Below are the code and all the weights of a small trained network. Each question names an input and a class and asks about switching units off, where a switched-off unit gives its printed mean instead of its output.

import numpy as np


def w(rows, s, z=0):
    codes = np.array(rows[::2]) - 128.0
    scale = np.full(codes.shape[1], s)
    scale[-1] = z or s
    return codes * scale


def f(y):
    return np.maximum(y, 0)


def log_softmax(a):
    a = a - a.max(-1, keepdims=True)
    return a - np.log(np.exp(a).sum(-1, keepdims=True))


def net(x, mask):
    res = np.array(x, float).reshape(1, 5) / 4 @ E
    y = f(res @ A[0][:, :-1].T + A[0][:, -1])
    res = res + np.where(mask, y, B[0][:, -1]) @ B[0][:, :-1]
    return log_softmax(res[-1] @ U[:, :-1].T + U[:, -1])


A, B = {}, {}
E = w([
[127,126,128],'x0',
[194,116,10],'x1',
[214,30,196],'x2',
[125,125,131],'x3',
[15,2,102],'x4',
],0.0066)
A[0] = w([
[182,68,171,2],'n0',
[146,113,72,209],'n1',
[240,47,136,7],'n2',
[112,120,190,78],'n3',
[140,221,133,114],'n4',
[28,70,130,79],'n5',
[53,216,90,40],'n6',
[179,172,173,164],'n7',
[154,175,51,30],'n8',
[132,101,64,129],'n9',
[179,94,128,95],'n10',
[84,74,94,207],'n11',
[88,76,136,54],'n12',
[54,188,77,26],'n13',
[151,97,154,30],'n14',
[197,84,28,67],'n15',
[73,177,245,176],'n16',
[79,36,74,151],'n17',
[32,105,204,138],'n18',
[167,118,53,162],'n19',
[202,62,226,51],'n20',
[125,84,77,137],'n21',
],0.012,0.0033)
B[0] = w([
[22,78,85,187],'n0',
[129,192,246,182],'n1',
[79,118,91,222],'n2',
[40,209,175,172],'n3',
[145,112,2,208],'n4',
[166,169,51,225],'n5',
[15,67,97,201],'n6',
[206,123,81,221],'n7',
[94,158,108,171],'n8',
[127,217,216,169],'n9',
[68,89,133,173],'n10',
[211,108,99,213],'n11',
[133,129,106,177],'n12',
[5,100,86,187],'n13',
[59,65,186,151],'n14',
[53,175,195,200],'n15',
[153,226,159,254],'n16',
[218,136,98,235],'n17',
[195,180,189,237],'n18',
[149,173,239,188],'n19',
[89,83,62,241],'n20',
[168,173,141,175],'n21',
],0.0065,0.0076)
U = w([
[189,100,102,255],'0',
[177,146,176,72],'1',
[84,13,40,69],'2',
[191,94,103,188],'3',
[249,108,45,33],'4',
],0.011,0.0053)

Each question gives the input, the list of numbers given to net, and the class t.
The units are the neurons (one row each of A and B). Each row of codes is followed by its name. A weight is (code - 128) times the scale printed after its matrix; where a second scale follows, it is the last column's (A, B and U).
mask holds one flag per neuron, in row order. A switched-off neuron (its flag False) gives its mean, the last column of its row in B, instead of its output. The means were averaged over made-up inputs and are rounded, as every weight is.
A unit's drop is (log p(t) with every unit on - log p(t) with that unit switched off) / (log p(t) with every unit on - log p(t) with every unit switched off).
The circuit of an input: a set's keep is (log p(t) with only the set's units on - log p(t) with every unit switched off) / (log p(t) with every unit on - log p(t) with every unit switched off). Starting from the 12 units with the biggest drops (on a tie, the unit counted first), units are removed one at a time, each time the one whose removal leaves the highest keep (on an exact tie, the one counted first), for as long as the keep stays at least 0.8.
circuit, biggest first: the units of the circuit, biggest drop first
unit that matters most: the unit with the biggest drop
k most important neurons: the k neurons with the biggest drops, biggest first
drop of u: that unit's drop, to one decimal
input [-6,3,7,6,8], class 4: 3 most important neurons -> n17, n11, n5
input [2,-2,-4,7,-8], class 4: 2 most important neurons -> n4, n7
input [-4,-8,-3,-6,5], class 1: unit that matters most -> n18
input [-4,7,7,5,-2], class 1: circuit, biggest first -> n19, n15
input [5,-4,-6,-4,-3], class 2: circuit, biggest first -> n6, n13
input [2,-2,-3,-5,8], class 4: circuit, biggest first -> n5, n17, n11
input [-6,1,-6,5,7], class 4: 3 most important neurons -> n17, n5, n11
input [-3,6,3,5,-4], class 1: 3 most important neurons -> n15, n19, n1
input [-5,-4,6,-4,0], class 2: circuit, biggest first -> n20, n0
input [4,2,-8,-5,-3], class 2: 2 most important neurons -> n6, n13
input [7,-5,7,4,2], class 2: 2 most important neurons -> n20, n0
input [-1,5,-1,5,7], class 4: drop of n13 -> 0.0
input [1,8,-4,-1,-5], class 1: drop of n1 -> 0.2
input [2,-3,6,1,-6], class 2: drop of n13 -> -0.1
input [0,-6,-3,4,6], class 1: circuit, biggest first -> n18
